Below is a small trained network, with its code and all its weights. Each question gives an input and a class and asks what happens when units are switched off, that is, made to give their printed mean instead of their output.

import numpy as np


def w(rows, s, z=0):
    codes = np.array(rows[::2]) - 128.0
    scale = np.full(codes.shape[1], s)
    scale[-1] = z or s
    return codes * scale


def f(y):
    return y / 2 * (1 + np.tanh(0.7978845608 * (y + 0.044715 * y**3)))


def log_softmax(a):
    a = a - a.max(-1, keepdims=True)
    return a - np.log(np.exp(a).sum(-1, keepdims=True))


def net(x, mask):
    res = np.array(x, float).reshape(1, 8) / 4 @ E
    y = f(res @ A[0][:, :-1].T + A[0][:, -1])
    res = res + np.where(mask, y, B[0][:, -1]) @ B[0][:, :-1]
    return log_softmax(res[-1] @ U[:, :-1].T + U[:, -1])


A, B = {}, {}
E = w([
[128,128,126],'x0',
[129,129,128],'x1',
[112,190,240],'x2',
[129,128,127],'x3',
[67,31,176],'x4',
[1,175,90],'x5',
[128,128,128],'x6',
[127,129,128],'x7',
],0.0078)
A[0] = w([
[121,116,106,98],'N0',
[128,113,121,118],'N1',
[113,93,86,68],'N2',
[135,166,126,107],'N3',
[163,112,133,220],'N4',
[130,127,130,96],'N5',
[163,137,96,227],'N6',
[154,113,149,171],'N7',
[134,137,97,136],'N8',
[135,133,134,101],'N9',
[131,142,127,93],'N10',
[110,128,142,138],'N11',
[126,133,115,99],'N12',
[108,78,57,121],'N13',
[151,119,150,116],'N14',
[162,135,108,213],'N15',
[128,125,114,159],'N16',
[197,87,190,112],'N17',
[133,133,132,81],'N18',
[185,57,99,132],'N19',
[118,98,94,122],'N20',
[126,123,122,77],'N21',
[142,122,141,113],'N22',
[145,118,144,102],'N23',
[163,83,110,135],'N24',
[125,133,132,140],'N25',
[249,179,144,106],'N26',
[88,129,156,106],'N27',
[124,129,132,145],'N28',
[167,104,164,129],'N29',
[178,131,91,253],'N30',
[138,208,110,73],'N31',
[132,129,116,169],'N32',
[127,133,130,131],'N33',
[134,149,121,139],'N34',
[96,129,151,120],'N35',
[147,205,116,138],'N36',
[128,127,128,131],'N37',
[136,116,135,131],'N38',
[128,136,109,121],'N39',
[132,117,129,119],'N40',
[158,168,11,115],'N41',
[192,55,97,153],'N42',
[122,116,110,90],'N43',
],0.02,0.0032)
B[0] = w([
[101,122,130,136],'N0',
[118,114,133,131],'N1',
[82,99,121,157],'N2',
[120,145,88,145],'N3',
[163,105,141,171],'N4',
[128,125,123,124],'N5',
[138,168,153,182],'N6',
[156,99,114,158],'N7',
[102,156,134,150],'N8',
[133,128,116,127],'N9',
[125,136,113,127],'N10',
[142,137,142,138],'N11',
[112,135,123,129],'N12',
[48,86,137,194],'N13',
[147,107,105,147],'N14',
[147,154,142,172],'N15',
[116,132,136,137],'N16',
[156,42,67,216],'N17',
[129,128,115,124],'N18',
[157,90,203,203],'N19',
[88,102,139,154],'N20',
[118,124,125,123],'N21',
[140,115,115,134],'N22',
[140,110,112,137],'N23',
[142,97,166,171],'N24',
[132,134,127,130],'N25',
[254,191,113,248],'N26',
[158,150,160,156],'N27',
[132,130,131,131],'N28',
[156,79,94,174],'N29',
[153,170,170,202],'N30',
[88,140,44,181],'N31',
[120,136,135,138],'N32',
[130,133,125,129],'N33',
[122,147,112,139],'N34',
[151,145,154,150],'N35',
[106,164,43,188],'N36',
[128,127,129,128],'N37',
[135,112,126,133],'N38',
[108,142,125,136],'N39',
[128,116,129,129],'N40',
[84,244,193,242],'N41',
[162,95,212,213],'N42',
[106,120,128,132],'N43',
],0.072,0.012)
U = w([
[188,202,218,250],'0',
[37,215,152,11],'1',
[132,53,203,22],'2',
[2,71,133,186],'3',
[209,165,59,2],'4',
[73,167,4,160],'5',
[152,41,50,177],'6',
],0.0043,0.0069)

Each question gives the input, the list of numbers given to net, and the class t.
The units are the neurons (one row each of A and B). Each row of codes is followed by its name. A weight is (code - 128) times the scale printed after its matrix; where a second scale follows, it is the last column's (A, B and U).
mask holds one flag per neuron, in row order. A switched-off neuron (its flag False) gives its mean, the last column of its row in B, instead of its output. The means were averaged over made-up inputs and are rounded, as every weight is.
A unit's drop is (log p(t) with every unit on - log p(t) with that unit switched off) / (log p(t) with every unit on - log p(t) with every unit switched off).
The circuit of an input: a set's keep is (log p(t) with only the set's units on - log p(t) with every unit switched off) / (log p(t) with every unit on - log p(t) with every unit switched off). Starting from the 12 units with the biggest drops (on a tie, the unit counted first), units are removed one at a time, each time the one whose removal leaves the highest keep (on an exact tie, the one counted first), for as long as the keep stays at least 0.8.
units of the circuit, in order: the units of the circuit, biggest drop first
unit that matters most: the unit with the biggest drop
k most important neurons: the k neurons with the biggest drops, biggest first
drop of u: that unit's drop, to one decimal
input [-2,-8,0,4,-8,7,8,-5], class 1: units of the circuit, in order	(N41, N26)
input [3,5,-8,3,4,2,-4,-3], class 3: units of the circuit, in order	(N13)
input [-2,-3,-6,-5,-2,1,-8,-3], class 1: units of the circuit, in order	(N26, N41)
input [-3,5,1,-4,0,-7,1,-6], class 4: 2 most important neurons	(N26, N17)
input [5,-6,-6,-8,1,-2,6,-7], class 2: 2 most important neurons	(N26, N13)
input [6,3,-6,-6,0,2,-1,-2], class 1: 3 most important neurons	(N41, N17, N26)
input [-6,-3,-1,-8,-8,4,-1,2], class 1: 2 most important neurons	(N41, N17)
input [-7,-5,-1,-8,2,7,8,-8], class 3: 2 most important neurons	(N26, N41)
input [-7,3,1,-1,0,-4,-2,-7], class 4: 2 most important neurons	(N41, N26)
input [2,8,6,4,1,-8,-5,1], class 6: 3 most important neurons	(N17, N41, N29)
input [-2,-3,-2,8,1,-7,0,-7], class 2: 2 most important neurons	(N17, N41)
input [3,-4,-8,6,1,6,6,-3], class 3: 2 most important neurons	(N13, N26)
input [-8,1,0,-2,4,-2,-7,-7], class 2: 3 most important neurons	(N36, N31, N26)
input [6,6,5,-2,2,-8,1,0], class 6: units of the circuit, in order	(N17)
input [0,5,2,5,-4,0,-4,7], class 4: 2 most important neurons	(N13, N26)
input [1,5,1,-3,-5,1,6,2], class 5: drop of N36	0.1
input [4,3,6,1,-5,-1,2,-5], class 4: drop of N26	0.5
input [-2,-5,-7,8,-3,7,6,3], class 1: drop of N41	0.3
input [-5,6,4,8,-1,4,-8,-4], class 5: drop of N26	0.2
input [3,7,-6,5,1,-7,0,7], class 2: unit that matters most	N17
input [4,-3,-3,1,7,1,1,3], class 3: 2 most important neurons	(N26, N13)
